Here is a tiny trained network, its code and every weight. The questions are about switching its units off for an input and a target symbol, where a switched-off unit gives its printed mean instead of its output.

import numpy as np


def w(rows, s, z=0):
    codes = np.array(rows[::2]) - 128.0
    scale = np.full(codes.shape[1], s)
    scale[-1] = z or s
    return codes * scale


def f(y):
    return y / 2 * (1 + np.tanh(0.7978845608 * (y + 0.044715 * y**3)))


def softmax(a):
    e = np.exp(a - a.max(-1, keepdims=True))
    return e / e.sum(-1, keepdims=True)


def log_softmax(a):
    a = a - a.max(-1, keepdims=True)
    return a - np.log(np.exp(a).sum(-1, keepdims=True))


def net(x, mask):
    ids = ['αγδεηλμξστφψω'.index(c) for c in x.split()]
    T = len(ids)
    res = E[ids] + P[:T]
    r = res
    for j in range(3):
        rows = slice(4 * j, 4 * j + 4)
        q, k, v = (r @ M[0][rows].T for M in (Q, K, V))
        z = softmax(np.where(np.tri(T) > 0, q @ k.T / 4**0.5, -1e9)) @ v
        o = O[0][rows]
        res = res + np.where(mask[j], z, o[:, -1]) @ o[:, :-1]
    y = f(res @ A[0][:, :-1].T + A[0][:, -1])
    res = res + np.where(mask[3:19], y, B[0][:, -1]) @ B[0][:, :-1]
    return log_softmax(res[-1] @ U[:, :-1].T + U[:, -1])


Q, K, V, O, A, B = {}, {}, {}, {}, {}, {}
E = w([
[123,94,99,15],'α',
[157,180,157,95],'γ',
[179,118,84,116],'δ',
[95,133,50,93],'ε',
[199,205,73,113],'η',
[120,82,31,85],'λ',
[142,132,122,71],'μ',
[191,43,149,130],'ξ',
[248,90,167,143],'σ',
[224,175,162,191],'τ',
[169,37,83,175],'φ',
[148,108,89,238],'ψ',
[70,177,23,201],'ω',
],0.011)
P = w([
[81,132,167,121],'0',
[216,138,43,80],'1',
[222,138,38,112],'2',
[218,136,35,151],'3',
[244,132,23,157],'4',
[254,130,11,161],'5',
],0.0076)
Q[0] = w([
[22,114,185,172],'H1',
[248,102,110,101],'H1',
[132,185,119,74],'H1',
[54,31,108,82],'H1',
[117,148,151,70],'H2',
[105,129,133,99],'H2',
[195,152,121,161],'H2',
[217,157,106,143],'H2',
[66,101,205,125],'H3',
[39,127,228,129],'H3',
[52,138,219,88],'H3',
[126,104,129,135],'H3',
],0.012)
K[0] = w([
[118,158,137,20],'H1',
[158,117,70,255],'H1',
[168,59,155,138],'H1',
[143,170,167,115],'H1',
[160,118,139,174],'H2',
[148,123,124,137],'H2',
[78,163,139,138],'H2',
[62,175,145,160],'H2',
[158,152,93,114],'H3',
[194,139,85,108],'H3',
[195,140,70,128],'H3',
[128,162,134,124],'H3',
],0.015)
V[0] = w([
[178,87,182,156],'H1',
[113,3,115,83],'H1',
[83,81,70,173],'H1',
[125,214,118,117],'H1',
[188,42,69,124],'H2',
[170,74,167,174],'H2',
[104,186,106,110],'H2',
[165,59,91,58],'H2',
[102,163,203,54],'H3',
[111,130,37,23],'H3',
[37,112,34,123],'H3',
[222,225,85,167],'H3',
],0.014)
O[0] = w([
[241,90,161,132,224],'H1',
[115,35,114,49,86],'H1',
[44,34,40,179,251],'H1',
[88,242,156,173,81],'H1',
[141,140,200,216,204],'H2',
[225,104,105,208,105],'H2',
[63,154,118,79,161],'H2',
[154,154,254,157,170],'H2',
[112,242,137,33,172],'H3',
[45,148,206,161,55],'H3',
[49,46,188,124,36],'H3',
[86,152,2,234,113],'H3',
],0.0098,0.0029)
A[0] = w([
[59,105,253,143,6],'N1',
[147,125,128,211,100],'N2',
[126,135,68,95,31],'N3',
[55,190,122,143,1],'N4',
[102,126,119,161,39],'N5',
[200,103,138,164,123],'N6',
[40,109,123,103,67],'N7',
[172,143,33,142,94],'N8',
[82,154,171,30,28],'N9',
[114,190,153,165,143],'N10',
[142,128,86,115,110],'N11',
[174,150,92,148,33],'N12',
[134,111,81,208,210],'N13',
[108,58,98,114,151],'N14',
[204,120,146,59,132],'N15',
[127,144,95,64,67],'N16',
],0.0076,0.0044)
B[0] = w([
[165,62,78,254,162],'N1',
[88,74,146,112,185],'N2',
[154,81,130,153,165],'N3',
[140,107,69,67,166],'N4',
[184,120,133,103,127],'N5',
[116,114,172,87,238],'N6',
[114,157,205,133,159],'N7',
[125,122,152,196,247],'N8',
[60,131,204,103,158],'N9',
[104,175,81,120,171],'N10',
[136,121,130,155,165],'N11',
[134,141,180,168,185],'N12',
[98,126,184,69,230],'N13',
[93,151,76,92,193],'N14',
[203,144,130,88,221],'N15',
[154,64,97,135,167],'N16',
],0.0066,0.011)
U = w([
[102,162,253,112,3],'α',
[159,203,12,42,159],'γ',
[108,162,177,105,193],'δ',
[67,138,178,143,175],'ε',
[30,174,56,194,160],'η',
[108,92,143,222,151],'λ',
[107,204,179,32,143],'μ',
[214,138,181,92,58],'ξ',
[192,200,182,184,152],'σ',
[187,154,74,234,43],'τ',
[163,72,167,71,142],'φ',
[159,33,83,113,133],'ψ',
[21,126,109,73,74],'ω',
],0.0048,0.0059)

Each question gives the input, a string of symbols that net reads in full, and the target symbol t.
The units are the heads (4 rows each of Q, K, V and O) and the neurons (one row each of A and B). Each row of codes is followed by its name. A weight is (code - 128) times the scale printed after its matrix; where a second scale follows, it is the last column's (O, A, B and U).
mask holds one flag per unit, heads first, then neurons. A switched-off unit (its flag False) gives its mean, the last column of its rows in O or B, instead of its output. The means were averaged over made-up inputs and are rounded, as every weight is.
A unit's drop is (log p(t) with every unit on - log p(t) with that unit switched off) / (log p(t) with every unit on - log p(t) with every unit switched off).
The circuit of an input: a set's keep is (log p(t) with only the set's units on - log p(t) with every unit switched off) / (log p(t) with every unit on - log p(t) with every unit switched off). Starting from the 12 units with the biggest drops (on a tie, the unit counted first), units are removed one at a time, each time the one whose removal leaves the highest keep (on an exact tie, the one counted first), for as long as the keep stays at least 0.8.
circuit, biggest first: the units of the circuit, biggest drop first
unit that matters most: the unit with the biggest drop
heads that matter: for each layer, one digit per head in row order, 1 if its drop is at least 0.15 and else 0, layers parted by /
drop when u is switched off: that unit's drop, to one decimal
input τ α λ α ω σ, target η: heads that matter -> 100
input γ φ σ, target γ: circuit, biggest first -> H3; H2
input γ φ ω φ λ η, target γ: heads that matter -> 011
input λ δ τ σ ω, target λ: circuit, biggest first -> H3; N1
input λ γ τ α τ, target λ: circuit, biggest first -> H3; N1
input ξ γ ξ γ λ τ, target σ: heads that matter -> 100
input γ δ φ α ω λ, target η: unit that matters most -> H1
input φ γ δ, target φ: heads that matter -> 111
input λ φ τ γ μ, target λ: circuit, biggest first -> H3; N1; H2
input τ γ μ ω φ, target τ: heads that matter -> 001
input ψ γ γ φ, target ψ: heads that matter -> 101
input τ τ γ γ ψ, target τ: heads that matter -> 001
input τ ψ γ γ φ γ, target ψ: heads that matter -> 100
input γ γ η, target γ: circuit, biggest first -> H2; H3
input ω ξ τ, target η: heads that matter -> 110
input η φ ω α γ, target η: circuit, biggest first -> H3; H1
input τ ψ ψ ω, target τ: circuit, biggest first -> H3
input γ σ τ δ, target γ: circuit, biggest first -> H2; H3
input τ γ ξ γ ε λ, target τ: circuit, biggest first -> H3; N8
input ω ω γ, target η: circuit, biggest first -> H1
input ω ψ γ ξ λ ξ, target ω: heads that matter -> 011
input τ α μ η, target τ: circuit, biggest first -> H3; N8
input γ λ α γ φ σ, target ψ: heads that matter -> 110
input λ φ γ, target λ: heads that matter -> 011
input φ ξ ξ γ, target φ: heads that matter -> 111
input τ γ τ, target τ: heads that matter -> 011
input τ γ τ μ γ, target τ: circuit, biggest first -> H3
input γ ω γ γ ξ, target γ: circuit, biggest first -> H3; H2
input ω α λ, target ω: drop when N8 is switched off -> 0.1
